Here is a tiny trained network, its code and every weight. The questions are about switching its units off for an input and a class, where a switched-off unit gives its printed mean instead of its output.

import numpy as np


def w(rows, s, z=0):
    codes = np.array(rows[::2]) - 128.0
    scale = np.full(codes.shape[1], s)
    scale[-1] = z or s
    return codes * scale


def f(y):
    return np.maximum(y, 0)


def log_softmax(a):
    a = a - a.max(-1, keepdims=True)
    return a - np.log(np.exp(a).sum(-1, keepdims=True))


def net(x, mask):
    res = np.array(x, float).reshape(1, 7) / 4 @ E
    y = f(res @ A[0][:, :-1].T + A[0][:, -1])
    res = res + np.where(mask, y, B[0][:, -1]) @ B[0][:, :-1]
    return log_softmax(res[-1] @ U[:, :-1].T + U[:, -1])


A, B = {}, {}
E = w([
[129,132,114,136],'x0',
[127,132,130,125],'x1',
[255,170,212,199],'x2',
[132,130,136,116],'x3',
[130,139,125,122],'x4',
[127,120,131,134],'x5',
[220,68,28,59],'x6',
],0.0092)
A[0] = w([
[28,135,103,98,116],'n0',
[2,164,200,163,158],'n1',
[39,96,75,76,6],'n2',
[154,95,52,53,64],'n3',
[16,71,56,66,79],'n4',
[38,201,201,187,70],'n5',
],0.0073,0.002)
B[0] = w([
[170,176,199,169,210],'n0',
[187,39,2,30,254],'n1',
[250,220,196,183,210],'n2',
[97,48,46,85,212],'n3',
[221,216,230,181,250],'n4',
[239,74,21,42,244],'n5',
],0.006,0.0064)
U = w([
[128,70,45,68,59],'0',
[172,180,249,171,56],'1',
[57,105,135,130,252],'2',
],0.011,0.012)

Each question gives the input, the list of numbers given to net, and the class t.
The units are the neurons (one row each of A and B). Each row of codes is followed by its name. A weight is (code - 128) times the scale printed after its matrix; where a second scale follows, it is the last column's (A, B and U).
mask holds one flag per neuron, in row order. A switched-off neuron (its flag False) gives its mean, the last column of its row in B, instead of its output. The means were averaged over made-up inputs and are rounded, as every weight is.
A unit's drop is (log p(t) with every unit on - log p(t) with that unit switched off) / (log p(t) with every unit on - log p(t) with every unit switched off).
The circuit of an input: a set's keep is (log p(t) with only the set's units on - log p(t) with every unit switched off) / (log p(t) with every unit on - log p(t) with every unit switched off). Starting from all 6 units, units are removed one at a time, each time the one whose removal leaves the highest keep (on an exact tie, the one counted first), for as long as the keep stays at least 0.8.
circuit, biggest first: the units of the circuit, biggest drop first
most important unit: the unit with the biggest drop
k most important neurons: the k neurons with the biggest drops, biggest first
drop of u: that unit's drop, to one decimal
input [-7,3,3,5,-2,4,-5], class 2: most important unit	n3
input [7,-7,-2,1,2,1,5], class 2: circuit, biggest first	[n1 n5]
input [7,4,-7,0,-3,-4,-2], class 1: circuit, biggest first	[n4 n2]
input [4,-8,4,-7,-2,-2,-8], class 0: 2 most important neurons	[n5 n1]
input [8,1,-4,6,-5,-8,7], class 2: circuit, biggest first	[n1 n5]
input [-7,2,5,7,1,-1,-5], class 2: circuit, biggest first	[n4 n2]
input [-4,-8,-7,-6,5,-1,-1], class 1: 2 most important neurons	[n4 n2]
input [-5,-1,-8,6,7,5,-5], class 1: 3 most important neurons	[n4 n2 n0]
input [3,-5,-1,-1,-6,-6,-4], class 0: 3 most important neurons	[n1 n5 n4]
input [6,-4,4,1,3,-5,-1], class 2: 3 most important neurons	[n4 n2 n0]
input [-7,5,6,6,-1,4,-5], class 2: circuit, biggest first	[n4 n2 n1]
input [3,-4,2,-3,-3,4,-5], class 0: circuit, biggest first	[n5 n1]
input [6,-4,-8,5,4,7,-7], class 1: 4 most important neurons	[n4 n2 n0 n3]
input [-7,1,3,8,4,-4,-1], class 2: circuit, biggest first	[n4]
input [-1,-8,4,0,7,-6,-4], class 0: 2 most important neurons	[n5 n4]
input [3,7,-8,6,-8,-1,5], class 1: drop of n4	0.4
input [-1,4,-5,-2,3,3,2], class 1: drop of n1	0.1
input [2,-2,0,-3,-2,-2,-8], class 0: drop of n3	0.0
input [1,-4,5,1,7,-7,-5], class 0: drop of n2	0.1
input [-4,4,1,-8,2,5,3], class 2: most important neuron	[n1]
input [-7,6,4,-2,-4,1,0], class 2: 3 most important neurons	[n4 n2 n0]
input [-3,-2,6,-7,-8,1,-6], class 0: 3 most important neurons	[n5 n1 n4]
